Below are the code and all the weights of a small trained network. Each question names an input and a class and asks about switching units off, where a switched-off unit gives its printed mean instead of its output.

import numpy as np


def w(rows, s, z=0):
    codes = np.array(rows[::2]) - 128.0
    scale = np.full(codes.shape[1], s)
    scale[-1] = z or s
    return codes * scale


def f(y):
    return y / 2 * (1 + np.tanh(0.7978845608 * (y + 0.044715 * y**3)))


def log_softmax(a):
    a = a - a.max(-1, keepdims=True)
    return a - np.log(np.exp(a).sum(-1, keepdims=True))


def net(x, mask):
    res = np.array(x, float).reshape(1, 5) / 4 @ E
    y = f(res @ A[0][:, :-1].T + A[0][:, -1])
    res = res + np.where(mask, y, B[0][:, -1]) @ B[0][:, :-1]
    return log_softmax(res[-1] @ U[:, :-1].T + U[:, -1])


A, B = {}, {}
E = w([
[45,187,108,4,194,244,140,145,6,179,173,252],'x0',
[229,133,203,85,224,197,183,9,62,68,165,32],'x1',
[218,2,167,150,173,158,6,57,132,227,78,232],'x2',
[60,28,177,91,230,82,224,227,99,187,24,58],'x3',
[127,131,126,131,129,128,139,122,124,129,130,127],'x4',
],0.0044)
A[0] = w([
[85,56,194,94,203,98,202,191,94,166,47,80,51],'neuron 1',
[217,124,242,92,214,198,180,18,64,52,178,37,150],'neuron 2',
[203,79,153,237,76,21,122,105,233,73,80,17,98],'neuron 3',
[47,252,88,108,87,96,237,196,125,6,187,32,120],'neuron 4',
[161,197,88,147,71,162,73,71,149,86,201,163,26],'neuron 5',
[69,54,169,92,201,91,198,198,110,175,45,90,115],'neuron 6',
[154,196,86,142,76,162,75,67,141,83,202,172,3],'neuron 7',
],0.0043,0.00082)
B[0] = w([
[181,184,24,167,125,199,96,130,183,220,173,62,195],'neuron 1',
[7,95,75,190,37,29,52,211,187,56,231,195,253],'neuron 2',
[36,203,21,7,233,111,197,68,27,177,166,224,237],'neuron 3',
[187,33,202,162,223,158,3,3,191,94,35,218,237],'neuron 4',
[173,180,59,158,126,203,142,134,168,209,151,60,190],'neuron 5',
[170,174,52,187,114,208,86,126,184,212,170,75,199],'neuron 6',
[195,197,51,149,137,213,159,124,148,217,142,44,188],'neuron 7',
],0.0054,0.0052)
U = w([
[196,169,101,163,117,176,138,136,155,167,140,26,96],'0',
[81,172,103,8,189,123,176,104,46,138,139,171,108],'1',
[133,123,144,136,114,123,129,130,128,121,124,127,198],'2',
[180,59,179,154,173,137,78,79,160,114,76,169,116],'3',
[62,105,121,173,45,74,107,185,159,104,162,145,115],'4',
[173,125,215,87,70,116,201,153,62,95,93,70,123],'5',
[228,120,237,64,24,94,226,198,43,71,56,27,10],'6',
[218,124,230,79,46,98,214,195,38,77,65,35,14],'7',
],0.012)

Each question gives the input, the list of numbers given to net, and the class t.
The units are the neurons (one row each of A and B). Each row of codes is followed by its name. A weight is (code - 128) times the scale printed after its matrix; where a second scale follows, it is the last column's (A, B and U).
mask holds one flag per neuron, in row order. A switched-off neuron (its flag False) gives its mean, the last column of its row in B, instead of its output. The means were averaged over made-up inputs and are rounded, as every weight is.
A unit's drop is (log p(t) with every unit on - log p(t) with that unit switched off) / (log p(t) with every unit on - log p(t) with every unit switched off).
The circuit of an input: a set's keep is (log p(t) with only the set's units on - log p(t) with every unit switched off) / (log p(t) with every unit on - log p(t) with every unit switched off). Starting from all 7 units, units are removed one at a time, each time the one whose removal leaves the highest keep (on an exact tie, the one counted first), for as long as the keep stays at least 0.8.
units of the circuit, in order: the units of the circuit, biggest drop first
most important unit: the unit with the biggest drop
k most important neurons: the k neurons with the biggest drops, biggest first
input [-7,-5,7,-5,-3], class 1: units of the circuit, in order => neuron 3; neuron 4
input [4,7,-3,-4,-3], class 4: 2 most important neurons => neuron 2; neuron 3
input [0,-8,-4,3,8], class 2: most important unit => neuron 2
input [-1,-5,-8,4,0], class 3: 2 most important neurons => neuron 4; neuron 2
input [2,-1,-2,4,2], class 0: 2 most important neurons => neuron 3; neuron 2
input [-7,8,6,-8,5], class 0: 3 most important neurons => neuron 7; neuron 5; neuron 4
input [-4,1,3,6,-6], class 0: units of the circuit, in order => neuron 1; neuron 6
input [-3,4,-2,1,-1], class 4: units of the circuit, in order => neuron 2; neuron 7
input [5,1,-6,4,0], class 3: units of the circuit, in order => neuron 4; neuron 3
input [1,1,5,-5,1], class 0: units of the circuit, in order => neuron 4; neuron 7
input [-5,-5,6,-4,7], class 2: units of the circuit, in order => neuron 4; neuron 2; neuron 3
input [-5,-8,-6,5,-8], class 2: units of the circuit, in order => neuron 2; neuron 4
input [-8,-6,-4,5,-7], class 1: 2 most important neurons => neuron 3; neuron 2
input [-7,-8,-8,3,1], class 3: 2 most important neurons => neuron 4; neuron 2
input [-2,-7,7,-7,-2], class 0: units of the circuit, in order => neuron 7; neuron 5
input [6,-4,-4,3,-7], class 2: 2 most important neurons => neuron 3; neuron 4
input [-1,-1,-7,-8,-5], class 0: units of the circuit, in order => neuron 7
input [6,-4,-7,-1,-4], class 3: 2 most important neurons => neuron 4; neuron 3
input [3,-8,-4,-4,-8], class 2: 2 most important neurons => neuron 2; neuron 4
input [-3,-1,-2,8,2], class 0: units of the circuit, in order => neuron 1
